Below are the code and all the weights of a small trained network. Each question names an input and a target symbol and asks about switching units off, where a switched-off unit gives its printed mean instead of its output.

import numpy as np


def w(rows, s, z=0):
    codes = np.array(rows[::2]) - 128.0
    scale = np.full(codes.shape[1], s)
    scale[-1] = z or s
    return codes * scale


def norm(h):
    return h / np.sqrt((h * h).mean(-1, keepdims=True) + 1e-5)


def f(y):
    return np.maximum(y, 0)


def softmax(a):
    e = np.exp(a - a.max(-1, keepdims=True))
    return e / e.sum(-1, keepdims=True)


def log_softmax(a):
    a = a - a.max(-1, keepdims=True)
    return a - np.log(np.exp(a).sum(-1, keepdims=True))


def net(x, mask):
    ids = ['αβγδζηθλμξστψω'.index(c) for c in x.split()]
    T = len(ids)
    res = E[ids] + P[:T]
    r = norm(res)
    for j in range(3):
        rows = slice(3 * j, 3 * j + 3)
        q, k, v = (r @ M[0][rows].T for M in (Q, K, V))
        z = softmax(np.where(np.tri(T) > 0, q @ k.T / 3**0.5, -1e9)) @ v
        o = O[0][rows]
        res = res + np.where(mask[j], z, o[:, -1]) @ o[:, :-1]
    y = f(norm(res) @ A[0][:, :-1].T + A[0][:, -1])
    res = res + np.where(mask[3:7], y, B[0][:, -1]) @ B[0][:, :-1]
    return log_softmax(norm(res)[-1] @ U[:, :-1].T + U[:, -1])


Q, K, V, O, A, B = {}, {}, {}, {}, {}, {}
E = w([
[139,77,167,107,135],'α',
[136,137,179,127,123],'β',
[150,79,163,129,105],'γ',
[153,95,197,138,131],'δ',
[144,118,166,107,119],'ζ',
[159,117,174,139,107],'η',
[138,112,172,100,136],'θ',
[149,152,117,106,145],'λ',
[100,108,124,93,141],'μ',
[155,124,110,97,178],'ξ',
[119,130,116,187,185],'σ',
[182,193,82,212,107],'τ',
[150,2,224,65,109],'ψ',
[105,117,80,147,102],'ω',
],0.027)
P = w([
[91,119,165,161,66],'0',
[212,71,143,91,101],'1',
[97,125,147,145,94],'2',
[238,80,105,96,129],'3',
[97,137,125,137,113],'4',
[248,101,62,73,149],'5',
[96,140,128,141,109],'6',
],0.016)
Q[0] = w([
[152,176,102,120,120],'h0',
[253,73,73,104,146],'h0',
[138,144,129,67,128],'h0',
[157,102,145,127,108],'h1',
[159,174,151,124,130],'h1',
[185,122,87,133,96],'h1',
[105,128,139,103,104],'h2',
[91,112,170,128,100],'h2',
[166,143,66,158,144],'h2',
],0.022)
K[0] = w([
[134,178,103,148,127],'h0',
[128,109,5,154,150],'h0',
[140,172,101,133,188],'h0',
[155,107,124,174,126],'h1',
[149,167,154,134,135],'h1',
[143,142,33,159,127],'h1',
[134,84,187,121,85],'h2',
[74,100,191,148,100],'h2',
[170,132,66,149,146],'h2',
],0.022)
V[0] = w([
[107,120,109,166,65],'h0',
[197,254,154,107,140],'h0',
[128,119,61,29,73],'h0',
[68,61,217,104,200],'h1',
[63,137,228,67,80],'h1',
[180,99,182,205,121],'h1',
[23,31,189,187,91],'h2',
[97,213,35,140,152],'h2',
[90,158,200,140,106],'h2',
],0.0095)
O[0] = w([
[126,146,33,204,93,69],'h0',
[122,214,174,100,103,88],'h0',
[136,84,106,102,2,130],'h0',
[68,106,130,118,186,170],'h1',
[76,132,186,63,140,77],'h1',
[177,134,157,144,160,195],'h1',
[174,161,70,81,164,22],'h2',
[44,131,165,108,182,4],'h2',
[124,155,71,122,117,27],'h2',
],0.0087,0.0043)
A[0] = w([
[73,155,12,181,140,24],'n0',
[3,115,177,188,144,240],'n1',
[141,53,179,111,123,2],'n2',
[102,107,194,109,217,28],'n3',
],0.011,0.0022)
B[0] = w([
[2,123,158,77,80,177],'n0',
[74,179,66,131,132,234],'n1',
[90,149,160,141,78,248],'n2',
[120,128,134,194,138,254],'n3',
],0.015,0.0052)
U = w([
[119,46,119,84,172,240],'α',
[130,250,160,106,177,77],'β',
[146,43,14,196,67,56],'γ',
[161,94,161,198,225,90],'δ',
[133,178,114,37,131,135],'ζ',
[182,210,90,167,108,148],'η',
[107,126,178,53,199,108],'θ',
[108,240,144,92,54,88],'λ',
[71,123,76,22,166,188],'μ',
[67,136,202,165,102,200],'ξ',
[90,162,28,148,188,255],'σ',
[140,197,93,182,80,66],'τ',
[124,58,238,104,83,15],'ψ',
[79,121,55,98,63,236],'ω',
],0.015,0.0048)

Each question gives the input, a string of symbols that net reads in full, and the target symbol t.
The units are the heads (3 rows each of Q, K, V and O) and the neurons (one row each of A and B). Each row of codes is followed by its name. A weight is (code - 128) times the scale printed after its matrix; where a second scale follows, it is the last column's (O, A, B and U).
mask holds one flag per unit, heads first, then neurons. A switched-off unit (its flag False) gives its mean, the last column of its rows in O or B, instead of its output. The means were averaged over made-up inputs and are rounded, as every weight is.
A unit's drop is (log p(t) with every unit on - log p(t) with that unit switched off) / (log p(t) with every unit on - log p(t) with every unit switched off).
The circuit of an input: a set's keep is (log p(t) with only the set's units on - log p(t) with every unit switched off) / (log p(t) with every unit on - log p(t) with every unit switched off). Starting from all 7 units, units are removed one at a time, each time the one whose removal leaves the highest keep (on an exact tie, the one counted first), for as long as the keep stays at least 0.8.
units of the circuit, in order: the units of the circuit, biggest drop first
unit that matters most: the unit with the biggest drop
k most important neurons: the k neurons with the biggest drops, biggest first
which heads matter: for each layer, one digit per head in row order, 1 if its drop is at least 0.15 and else 0, layers parted by /
drop of u: that unit's drop, to one decimal
input ξ δ σ λ, target δ: units of the circuit, in order -> (h0 h2)
input δ ξ ξ σ ω α, target γ: which heads matter -> 110
input σ ξ λ μ β μ, target ψ: unit that matters most -> h2
input β ξ ω ω σ λ, target γ: which heads matter -> 110
input ω μ ω σ λ μ, target δ: units of the circuit, in order -> (h0 h2 n3)
input λ ξ λ ξ ω ω ξ, target ω: 2 most important neurons -> (n1 n3)
input ω ξ ψ θ ω θ η, target η: which heads matter -> 001
input ξ λ ξ ξ ξ, target ξ: which heads matter -> 100
input ω ξ ξ σ ξ λ, target δ: which heads matter -> 101
input α ω μ, target μ: which heads matter -> 011
input ω β ξ μ, target ψ: which heads matter -> 000
input λ ζ σ, target σ: which heads matter -> 010
input ζ λ δ ω ξ, target ξ: which heads matter -> 101
input ξ σ σ, target σ: units of the circuit, in order -> (n1)
input α ξ ξ δ σ ξ, target δ: which heads matter -> 101
input ω ξ σ ξ ξ ξ, target ψ: units of the circuit, in order -> (h2 h0)
input η ξ ψ ξ ω β, target γ: which heads matter -> 100
input σ β ζ, target ζ: 2 most important neurons -> (n3 n2)
input μ ξ η σ γ δ, target δ: which heads matter -> 110
input τ ζ ξ λ, target ψ: which heads matter -> 001
input μ σ β ω σ ψ, target γ: units of the circuit, in order -> (h0 h1)
input ξ η γ, target γ: unit that matters most -> h2
input θ σ β, target β: which heads matter -> 111
input θ β ω σ, target γ: drop of h1 -> 0.1
input ξ σ ω α, target γ: drop of h0 -> 0.5
input ξ ξ ξ ω σ σ, target γ: drop of h0 -> 0.8
input σ σ ζ η, target δ: unit that matters most -> h0
